Below is a small trained network, with its code and all its weights. Each question gives an input and a class and asks what happens when units are switched off, that is, made to give their printed mean instead of their output.

import numpy as np


def w(rows, s, z=0):
    codes = np.array(rows[::2]) - 128.0
    scale = np.full(codes.shape[1], s)
    scale[-1] = z or s
    return codes * scale


def f(y):
    return np.maximum(y, 0)


def log_softmax(a):
    a = a - a.max(-1, keepdims=True)
    return a - np.log(np.exp(a).sum(-1, keepdims=True))


def net(x, mask):
    res = np.array(x, float).reshape(1, 4) / 4 @ E
    y = f(res @ A[0][:, :-1].T + A[0][:, -1])
    res = res + np.where(mask, y, B[0][:, -1]) @ B[0][:, :-1]
    return log_softmax(res[-1] @ U[:, :-1].T + U[:, -1])


A, B = {}, {}
E = w([
[7,178,97,167],'x0',
[134,167,125,108],'x1',
[152,145,1,113],'x2',
[80,99,97,24],'x3',
],0.0097)
A[0] = w([
[121,169,124,200,133],'N1',
[116,80,121,46,189],'N2',
[191,104,142,99,255],'N3',
[172,134,5,147,216],'N4',
[192,139,138,164,188],'N5',
[120,150,124,168,125],'N6',
[111,171,174,155,246],'N7',
[43,120,118,80,99],'N8',
[192,149,138,173,195],'N9',
[64,141,117,152,188],'N10',
[122,140,181,104,229],'N11',
[76,133,108,143,120],'N12',
],0.02,0.0053)
B[0] = w([
[117,93,70,140,189],'N1',
[93,214,146,125,205],'N2',
[134,199,168,134,201],'N3',
[142,138,93,2,248],'N4',
[135,92,186,89,187],'N5',
[134,118,90,140,162],'N6',
[81,92,141,176,196],'N7',
[174,109,212,108,206],'N8',
[131,71,178,93,192],'N9',
[126,58,130,137,209],'N10',
[150,150,149,193,179],'N11',
[166,95,129,114,185],'N12',
],0.031,0.017)
U = w([
[95,97,210,160,211],'0',
[164,100,141,73,204],'1',
[112,203,154,204,106],'2',
[61,200,97,89,55],'3',
[19,69,81,216,152],'4',
[102,63,1,104,6],'5',
],0.009,0.0018)

Each question gives the input, the list of numbers given to net, and the class t.
The units are the neurons (one row each of A and B). Each row of codes is followed by its name. A weight is (code - 128) times the scale printed after its matrix; where a second scale follows, it is the last column's (A, B and U).
mask holds one flag per neuron, in row order. A switched-off neuron (its flag False) gives its mean, the last column of its row in B, instead of its output. The means were averaged over made-up inputs and are rounded, as every weight is.
A unit's drop is (log p(t) with every unit on - log p(t) with that unit switched off) / (log p(t) with every unit on - log p(t) with every unit switched off).
The circuit of an input: a set's keep is (log p(t) with only the set's units on - log p(t) with every unit switched off) / (log p(t) with every unit on - log p(t) with every unit switched off). Starting from all 12 units, units are removed one at a time, each time the one whose removal leaves the highest keep (on an exact tie, the one counted first), for as long as the keep stays at least 0.8.
circuit, biggest first: the units of the circuit, biggest drop first
most important unit: the unit with the biggest drop
k most important neurons: the k neurons with the biggest drops, biggest first
drop when u is switched off: that unit's drop, to one decimal
input [-7,-5,-4,0], class 0: most important unit : N5
input [1,6,0,-1], class 4: circuit, biggest first : [N4 N8 N3]
input [1,-5,5,-7], class 5: circuit, biggest first : [N1 N8]
input [1,7,8,-5], class 5: circuit, biggest first : [N8 N1]
input [-6,-1,-8,0], class 0: 2 most important neurons : [N5 N9]
input [6,-5,0,-3], class 4: 2 most important neurons : [N4 N7]
input [8,-5,-3,2], class 0: 2 most important neurons : [N8 N4]
input [-3,-3,-3,0], class 0: 2 most important neurons : [N4 N2]
input [7,5,-3,4], class 0: 2 most important neurons : [N8 N4]
input [8,-6,-7,-4], class 4: drop when N10 is switched off : 0.0
input [3,0,-4,1], class 0: drop when N3 is switched off : -0.1
input [4,-5,-2,-3], class 4: drop when N4 is switched off : 0.3
